Below is a small trained network, with its code and all its weights. Each question gives an input and a target symbol and asks what happens when units are switched off, that is, made to give their printed mean instead of their output.

import numpy as np


def w(rows, s, z=0):
    codes = np.array(rows[::2]) - 128.0
    scale = np.full(codes.shape[1], s)
    scale[-1] = z or s
    return codes * scale


def norm(h):
    return h / np.sqrt((h * h).mean(-1, keepdims=True) + 1e-5)


def softmax(a):
    e = np.exp(a - a.max(-1, keepdims=True))
    return e / e.sum(-1, keepdims=True)


def log_softmax(a):
    a = a - a.max(-1, keepdims=True)
    return a - np.log(np.exp(a).sum(-1, keepdims=True))


def net(x, mask):
    ids = ['ΛΨΩαγζηθμξπσ'.index(c) for c in x.split()]
    T = len(ids)
    res = E[ids] + P[:T]
    u = 0
    for l in range(2):
        r = norm(res)
        for j in range(3):
            rows = slice(4 * j, 4 * j + 4)
            q, k, v = (r @ M[l][rows].T for M in (Q, K, V))
            z = softmax(np.where(np.tri(T) > 0, q @ k.T / 4**0.5, -1e9)) @ v
            o = O[l][rows]
            res = res + np.where(mask[u + j], z, o[:, -1]) @ o[:, :-1]
        u += 3
    return log_softmax(norm(res)[-1] @ U[:, :-1].T + U[:, -1])


Q, K, V, O = {}, {}, {}, {}
E = w([
[179,68,156,67,151],'Λ',
[121,149,253,92,65],'Ψ',
[158,179,153,127,90],'Ω',
[128,65,113,177,30],'α',
[133,127,87,69,60],'γ',
[121,169,201,163,127],'ζ',
[84,234,138,72,124],'η',
[16,229,119,194,10],'θ',
[31,112,138,88,145],'μ',
[71,139,106,173,146],'ξ',
[89,122,123,14,84],'π',
[95,101,110,229,95],'σ',
],0.003)
P = w([
[155,130,109,134,156],'0',
[68,51,192,170,122],'1',
[73,50,203,179,122],'2',
[73,108,240,148,142],'3',
[183,50,122,105,14],'4',
[170,88,126,101,36],'5',
[125,71,144,53,111],'6',
[113,141,172,145,103],'7',
[105,142,183,144,130],'8',
[86,43,214,90,57],'9',
[46,73,199,22,93],'10',
[29,83,168,2,120],'11',
],0.0043)
Q[0] = w([
[42,125,188,117,154],'L0H0',
[78,123,138,92,132],'L0H0',
[121,138,174,193,159],'L0H0',
[121,69,91,95,152],'L0H0',
[130,104,73,102,152],'L0H1',
[49,84,169,148,46],'L0H1',
[179,142,67,150,224],'L0H1',
[159,136,74,135,171],'L0H1',
[164,152,49,130,162],'L0H2',
[107,124,117,121,130],'L0H2',
[54,57,254,121,90],'L0H2',
[127,159,139,170,181],'L0H2',
],0.009)
K[0] = w([
[193,233,108,104,130],'L0H0',
[147,199,156,107,134],'L0H0',
[203,129,14,99,81],'L0H0',
[28,170,132,101,227],'L0H0',
[35,146,186,142,97],'L0H1',
[170,205,57,162,179],'L0H1',
[52,86,186,63,77],'L0H1',
[57,84,199,82,112],'L0H1',
[106,68,243,171,83],'L0H2',
[124,154,113,114,108],'L0H2',
[199,195,1,79,159],'L0H2',
[168,136,172,210,90],'L0H2',
],0.0058)
V[0] = w([
[87,150,43,12,132],'L0H0',
[2,189,69,178,92],'L0H0',
[175,237,215,112,105],'L0H0',
[155,98,76,170,136],'L0H0',
[150,141,146,136,63],'L0H1',
[69,147,127,120,63],'L0H1',
[135,82,167,116,52],'L0H1',
[95,156,158,129,128],'L0H1',
[138,132,91,133,79],'L0H2',
[168,105,92,182,126],'L0H2',
[212,222,48,142,165],'L0H2',
[78,150,173,168,136],'L0H2',
],0.0073)
O[0] = w([
[190,54,224,132,34,22],'L0H0',
[212,239,223,106,120,164],'L0H0',
[234,114,2,232,176,240],'L0H0',
[40,172,142,121,59,2],'L0H0',
[116,175,62,169,93,182],'L0H1',
[156,168,122,134,39,151],'L0H1',
[46,133,75,168,33,127],'L0H1',
[193,129,152,167,103,141],'L0H1',
[133,143,112,170,60,171],'L0H2',
[47,196,117,143,115,79],'L0H2',
[141,221,7,60,117,135],'L0H2',
[154,149,158,153,212,84],'L0H2',
],0.0048,0.0024)
Q[1] = w([
[117,122,91,144,109],'L1H0',
[87,108,170,220,111],'L1H0',
[80,77,162,232,87],'L1H0',
[146,187,67,63,148],'L1H0',
[65,98,112,178,78],'L1H1',
[87,172,91,34,141],'L1H1',
[125,200,159,26,125],'L1H1',
[104,210,113,2,152],'L1H1',
[125,125,140,98,106],'L1H2',
[152,112,109,61,146],'L1H2',
[109,129,158,140,90],'L1H2',
[127,84,148,49,120],'L1H2',
],0.0061)
K[1] = w([
[135,159,173,86,84],'L1H0',
[75,254,156,140,139],'L1H0',
[87,233,164,97,171],'L1H0',
[165,37,121,93,93],'L1H0',
[148,54,42,169,77],'L1H1',
[204,148,122,81,203],'L1H1',
[181,210,98,56,191],'L1H1',
[190,173,135,75,238],'L1H1',
[130,142,113,163,139],'L1H2',
[127,162,137,170,94],'L1H2',
[110,144,90,101,167],'L1H2',
[145,183,114,176,141],'L1H2',
],0.0051)
V[1] = w([
[168,8,79,54,114],'L1H0',
[60,97,147,227,157],'L1H0',
[210,55,77,127,28],'L1H0',
[92,89,121,28,130],'L1H0',
[181,50,123,85,112],'L1H1',
[154,102,242,255,112],'L1H1',
[135,172,153,160,80],'L1H1',
[77,168,175,193,122],'L1H1',
[131,118,182,151,182],'L1H2',
[112,121,116,228,62],'L1H2',
[114,154,118,219,172],'L1H2',
[111,147,93,102,60],'L1H2',
],0.0058)
O[1] = w([
[74,219,145,254,189,162],'L1H0',
[92,62,39,110,100,31],'L1H0',
[111,252,126,190,91,254],'L1H0',
[44,119,199,146,202,83],'L1H0',
[114,87,176,246,128,195],'L1H1',
[150,46,95,118,61,159],'L1H1',
[130,132,119,116,79,182],'L1H1',
[119,92,91,56,75,85],'L1H1',
[150,64,125,123,119,65],'L1H2',
[97,165,67,130,64,167],'L1H2',
[172,111,27,93,150,105],'L1H2',
[99,189,143,122,119,175],'L1H2',
],0.0052,0.00079)
U = w([
[19,90,126,163,194,5],'Λ',
[146,122,26,177,133,130],'Ψ',
[139,183,63,117,199,157],'Ω',
[60,129,111,47,110,88],'α',
[67,183,146,83,107,84],'γ',
[170,79,75,173,187,177],'ζ',
[254,157,159,186,151,22],'η',
[238,175,133,74,72,112],'θ',
[139,81,204,179,108,230],'μ',
[156,119,213,92,171,201],'ξ',
[104,153,188,198,79,64],'π',
[124,127,155,45,136,245],'σ',
],0.0085,0.0025)

Each question gives the input, a string of symbols that net reads in full, and the target symbol t.
The units are the heads (4 rows each of Q, K, V and O). Each row of codes is followed by its name. A weight is (code - 128) times the scale printed after its matrix; where a second scale follows, it is the last column's (O and U).
mask holds one flag per head, layer by layer. A switched-off head (its flag False) gives its mean, the last column of its rows in O, instead of its output. The means were averaged over made-up inputs and are rounded, as every weight is.
A unit's drop is (log p(t) with every unit on - log p(t) with that unit switched off) / (log p(t) with every unit on - log p(t) with every unit switched off).
The circuit of an input: a set's keep is (log p(t) with only the set's units on - log p(t) with every unit switched off) / (log p(t) with every unit on - log p(t) with every unit switched off). Starting from all 6 units, units are removed one at a time, each time the one whose removal leaves the highest keep (on an exact tie, the one counted first), for as long as the keep stays at least 0.8.
units of the circuit, in order: the units of the circuit, biggest drop first
most important unit: the unit with the biggest drop
which heads matter: for each layer, one digit per head in row order, 1 if its drop is at least 0.15 and else 0, layers parted by /
input Λ Ω π γ ξ Ω ζ θ ξ π, target Λ: units of the circuit, in order	[L0H1, L1H0]
input Ψ α Ψ Ψ Λ π Ψ π ζ μ Ψ, target Ψ: units of the circuit, in order	[L0H0]
input Ω α ζ α, target Ω: which heads matter	001 / 000
input Λ Ψ Ψ Ψ, target Λ: which heads matter	100 / 000
input Ψ θ Λ ξ, target ζ: which heads matter	101 / 000
input Ω ξ η γ σ Ψ θ Ψ Ω θ Ω, target Ω: units of the circuit, in order	[L0H2, L0H0]
input η ξ α, target η: which heads matter	111 / 000
input Ψ ζ Ω ξ η α μ Ω σ π ζ Λ, target Ψ: units of the circuit, in order	[L0H0, L0H1]
input ζ Ψ θ ζ ξ ξ Ψ π μ ζ γ Λ, target ζ: which heads matter	100 / 000
input π η η π π γ ζ, target π: units of the circuit, in order	[L1H0, L0H0]
input π θ α π π, target π: which heads matter	000 / 100
input ξ θ ξ μ π π Ω Ψ ξ θ η, target ξ: which heads matter	010 / 000
input μ Ω Ψ ξ ξ γ ξ π, target μ: which heads matter	001 / 000
input Ω Λ θ Ω Ψ, target Ω: units of the circuit, in order	[L0H2, L1H1]
input π γ α Λ α ξ, target π: which heads matter	000 / 000
input Λ μ Ψ Λ α π π ξ γ σ η, target Λ: which heads matter	010 / 100
input Ω Λ Ψ α Ω ξ Ω, target Ω: units of the circuit, in order	[L0H0, L1H1]
input μ Ψ Ω ζ π η Ψ π θ, target μ: most important unit	L0H2
input σ π Ψ η, target σ: units of the circuit, in order	[L1H0, L0H0]
input Ω θ α, target Ω: most important unit	L0H2
